Here is a tiny trained network, its code and every weight. The questions are about switching its units off for an input and a class, where a switched-off unit gives its printed mean instead of its output.

import numpy as np


def w(rows, s, z=0):
    codes = np.array(rows[::2]) - 128.0
    scale = np.full(codes.shape[1], s)
    scale[-1] = z or s
    return codes * scale


def f(y):
    return y / 2 * (1 + np.tanh(0.7978845608 * (y + 0.044715 * y**3)))


def log_softmax(a):
    a = a - a.max(-1, keepdims=True)
    return a - np.log(np.exp(a).sum(-1, keepdims=True))


def net(x, mask):
    res = np.array(x, float).reshape(1, 7) / 4 @ E
    y = f(res @ A[0][:, :-1].T + A[0][:, -1])
    res = res + np.where(mask, y, B[0][:, -1]) @ B[0][:, :-1]
    return log_softmax(res[-1] @ U[:, :-1].T + U[:, -1])


A, B = {}, {}
E = w([
[83,198,91,74,39,184,253,66,141,82,189],'x0',
[123,148,110,119,132,141,119,131,104,144,127],'x1',
[126,164,134,136,135,141,127,156,137,143,139],'x2',
[211,254,188,10,191,66,109,52,139,116,143],'x3',
[59,212,93,138,158,178,82,86,173,21,5],'x4',
[154,184,128,163,133,175,112,162,124,122,167],'x5',
[112,129,127,118,107,85,125,138,145,129,118],'x6',
],0.013)
A[0] = w([
[118,210,153,29,139,142,141,76,158,54,120,93],'N0',
[200,153,197,55,92,91,167,126,88,118,162,160],'N1',
[133,72,113,137,150,103,107,179,99,144,165,255],'N2',
[207,177,135,81,177,81,120,79,125,124,130,189],'N3',
[49,157,113,142,164,187,53,107,182,10,50,218],'N4',
[172,121,181,168,168,108,119,102,127,133,118,127],'N5',
[102,150,85,91,81,156,242,98,146,98,172,202],'N6',
[115,119,143,118,122,144,128,150,105,136,88,113],'N7',
],0.013,0.0085)
B[0] = w([
[191,86,196,211,97,140,69,8,181,127,158,213],'N0',
[71,157,95,104,214,183,115,133,179,142,189,203],'N1',
[199,63,71,138,29,158,77,89,158,168,136,205],'N2',
[179,192,127,79,213,78,91,116,119,133,181,221],'N3',
[129,119,230,81,70,93,120,142,99,102,39,254],'N4',
[117,115,109,54,106,64,71,151,138,104,142,172],'N5',
[6,180,131,213,61,155,159,158,143,147,207,212],'N6',
[119,145,143,122,118,136,99,99,114,134,108,137],'N7',
],0.012,0.032)
U = w([
[177,109,157,172,91,165,79,51,162,144,126,240],'0',
[125,113,63,192,89,122,241,165,111,149,170,210],'1',
[192,164,80,77,174,87,105,129,124,145,149,54],'2',
[88,162,130,121,191,164,138,109,154,138,176,11],'3',
[147,91,146,124,109,153,104,187,106,117,4,143],'4',
[67,181,163,144,61,141,179,137,108,79,71,3],'5',
[196,178,174,98,185,48,106,113,108,100,76,123],'6',
],0.011,0.0039)

Each question gives the input, the list of numbers given to net, and the class t.
The units are the neurons (one row each of A and B). Each row of codes is followed by its name. A weight is (code - 128) times the scale printed after its matrix; where a second scale follows, it is the last column's (A, B and U).
mask holds one flag per neuron, in row order. A switched-off neuron (its flag False) gives its mean, the last column of its row in B, instead of its output. The means were averaged over made-up inputs and are rounded, as every weight is.
A unit's drop is (log p(t) with every unit on - log p(t) with that unit switched off) / (log p(t) with every unit on - log p(t) with every unit switched off).
The circuit of an input: a set's keep is (log p(t) with only the set's units on - log p(t) with every unit switched off) / (log p(t) with every unit on - log p(t) with every unit switched off). Starting from all 8 units, units are removed one at a time, each time the one whose removal leaves the highest keep (on an exact tie, the one counted first), for as long as the keep stays at least 0.8.
circuit, biggest first: the units of the circuit, biggest drop first
most important unit: the unit with the biggest drop
top k neurons: the k neurons with the biggest drops, biggest first
drop when u is switched off: that unit's drop, to one decimal
input [1,5,-2,-3,-6,-1,5], class 1: circuit, biggest first : N0
input [-1,-1,-2,8,0,-7,-8], class 2: top 3 neurons : N3; N4; N1
input [0,1,-7,0,4,-7,-2], class 4: circuit, biggest first : N3; N6; N4
input [1,3,-8,-5,0,-5,-8], class 1: circuit, biggest first : N0; N4
input [-5,-4,-7,-7,1,8,3], class 4: top 4 neurons : N0; N6; N3; N1
input [8,3,1,1,-4,-6,2], class 3: top 2 neurons : N1; N2
input [6,-1,8,0,-4,-5,-4], class 1: top 3 neurons : N6; N3; N4
input [8,-7,4,8,0,-5,7], class 3: top 2 neurons : N1; N6
input [1,3,0,7,-7,3,-5], class 3: top 2 neurons : N1; N4
input [-7,-4,-1,4,1,-7,4], class 6: top 2 neurons : N6; N1
input [-1,-5,4,5,-5,3,-2], class 2: drop when N6 is switched off : 0.1
input [2,-7,-8,-7,0,-6,-2], class 1: drop when N0 is switched off : 0.4
input [3,1,8,-1,0,-4,-6], class 1: drop when N4 is switched off : 0.6
input [1,3,4,-5,1,-8,-7], class 5: most important unit : N0
input [-2,-4,6,-1,4,-2,-6], class 4: top 2 neurons : N3; N6
